Here is a tiny trained network, its code and every weight. The questions are about switching its units off for an input and a class, where a switched-off unit gives its printed mean instead of its output.

import numpy as np


def w(rows, s, z=0):
    codes = np.array(rows[::2]) - 128.0
    scale = np.full(codes.shape[1], s)
    scale[-1] = z or s
    return codes * scale


def norm(h):
    return h / np.sqrt((h * h).mean(-1, keepdims=True) + 1e-5)


def f(y):
    return np.maximum(y, 0)


def log_softmax(a):
    a = a - a.max(-1, keepdims=True)
    return a - np.log(np.exp(a).sum(-1, keepdims=True))


def net(x, mask):
    res = np.array(x, float).reshape(1, 5) / 4 @ E
    u = 0
    for l in range(2):
        y = f(norm(res) @ A[l][:, :-1].T + A[l][:, -1])
        res = res + np.where(mask[u : u + 5], y, B[l][:, -1]) @ B[l][:, :-1]
        u += 5
    return log_softmax(norm(res)[-1] @ U[:, :-1].T + U[:, -1])


A, B = {}, {}
E = w([
[2,170,158,177,136,168,174,142,123,79,144,42],'x0',
[112,190,87,174,37,50,129,158,153,131,13,178],'x1',
[119,155,178,111,116,63,179,41,122,84,108,107],'x2',
[152,74,81,151,106,74,99,153,213,97,173,42],'x3',
[162,74,136,146,153,112,164,185,89,71,80,138],'x4',
],0.0054)
A[0] = w([
[59,135,174,99,185,158,113,132,124,173,79,197,1],'0.n0',
[107,53,113,167,169,121,112,225,77,15,87,185,44],'0.n1',
[39,140,192,144,133,59,156,70,117,86,90,67,62],'0.n2',
[137,129,29,179,112,253,54,236,104,140,168,144,50],'0.n3',
[105,134,66,154,126,188,65,231,116,118,149,188,27],'0.n4',
],0.0047,0.0058)
B[0] = w([
[114,190,78,38,63,179,177,195,119,83,223,99,145],'0.n0',
[192,176,152,104,114,146,143,194,67,126,72,2,203],'0.n1',
[175,69,152,101,151,104,102,140,168,156,91,195,239],'0.n2',
[130,139,190,181,155,85,134,19,169,44,124,152,251],'0.n3',
[108,204,201,197,123,82,218,63,208,76,117,178,185],'0.n4',
],0.0082,0.003)
A[1] = w([
[1,132,160,162,149,164,153,190,170,127,101,93,51],'1.n0',
[83,201,162,165,78,154,53,89,180,221,175,117,12],'1.n1',
[116,72,66,197,107,95,122,171,198,112,151,63,2],'1.n2',
[89,173,145,156,147,189,173,163,68,162,108,210,14],'1.n3',
[77,176,41,209,68,71,140,161,113,131,63,159,33],'1.n4',
],0.0079,0.0051)
B[1] = w([
[209,80,56,148,149,95,55,114,182,254,71,253,231],'1.n0',
[185,122,225,144,139,118,181,222,79,116,35,11,208],'1.n1',
[58,232,88,49,21,126,162,145,92,87,162,182,219],'1.n2',
[89,189,38,52,14,64,99,160,183,77,215,81,188],'1.n3',
[81,59,134,178,232,230,139,75,59,138,237,106,255],'1.n4',
],0.0079,0.0048)
U = w([
[68,228,64,23,23,77,165,133,98,71,213,130,46],'0',
[74,74,122,171,205,205,130,76,53,139,219,81,231],'1',
[138,171,221,164,148,39,180,44,208,51,102,172,180],'2',
[183,148,185,139,105,113,169,235,53,135,40,18,181],'3',
[194,77,64,122,120,67,48,146,174,239,73,243,5],'4',
],0.011,0.0029)

Each question gives the input, the list of numbers given to net, and the class t.
The units are the neurons (one row each of A and B). Each row of codes is followed by its name. A weight is (code - 128) times the scale printed after its matrix; where a second scale follows, it is the last column's (A, B and U).
mask holds one flag per neuron, layer by layer. A switched-off neuron (its flag False) gives its mean, the last column of its row in B, instead of its output. The means were averaged over made-up inputs and are rounded, as every weight is.
A unit's drop is (log p(t) with every unit on - log p(t) with that unit switched off) / (log p(t) with every unit on - log p(t) with every unit switched off).
The circuit of an input: a set's keep is (log p(t) with only the set's units on - log p(t) with every unit switched off) / (log p(t) with every unit on - log p(t) with every unit switched off). Starting from all 10 units, units are removed one at a time, each time the one whose removal leaves the highest keep (on an exact tie, the one counted first), for as long as the keep stays at least 0.8.
units of the circuit, in order: the units of the circuit, biggest drop first
most important unit: the unit with the biggest drop
k most important neurons: the k neurons with the biggest drops, biggest first
top k neurons in layer l: the k neurons of layer l with the biggest drops, biggest first
input [3,3,4,-2,5], class 3: most important unit : 0.n1
input [-8,0,4,-6,-8], class 3: 2 most important neurons : 1.n1; 1.n0
input [2,-3,-5,5,8], class 3: 2 most important neurons : 0.n1; 1.n4
input [7,-5,0,6,-4], class 4: units of the circuit, in order : 1.n0; 1.n4
input [0,5,-7,7,-5], class 0: 3 most important neurons : 1.n2; 1.n0; 0.n2
input [1,3,6,3,7], class 3: 2 most important neurons : 0.n1; 0.n3
input [-7,-4,-7,-2,0], class 2: 3 most important neurons : 0.n3; 1.n0; 0.n4
input [5,-5,-8,-4,5], class 2: units of the circuit, in order : 0.n3; 1.n4
input [-6,-4,-6,-6,0], class 0: units of the circuit, in order : 1.n3; 1.n0
input [-7,-1,6,7,7], class 0: units of the circuit, in order : 1.n0; 0.n3; 1.n1
input [6,-6,-8,-2,3], class 2: 4 most important neurons : 0.n3; 1.n4; 0.n4; 1.n0
input [-4,8,-5,7,5], class 1: 2 most important neurons : 1.n4; 1.n3
input [-3,5,-8,-3,-7], class 2: 2 most important neurons : 0.n3; 0.n4
input [-4,7,-2,2,-7], class 1: units of the circuit, in order : 1.n4
input [-4,6,-7,4,0], class 2: units of the circuit, in order : 0.n3; 0.n4
input [-6,1,5,0,-8], class 3: units of the circuit, in order : 1.n1; 0.n3
input [7,5,4,-2,0], class 4: 2 most important neurons : 1.n0; 0.n2
input [0,-5,0,5,-7], class 3: 2 most important neurons : 1.n1; 1.n4
input [8,3,-7,7,-5], class 4: top 2 neurons in layer 1 : 1.n0; 1.n3
input [4,-5,-4,8,3], class 0: units of the circuit, in order : 1.n2
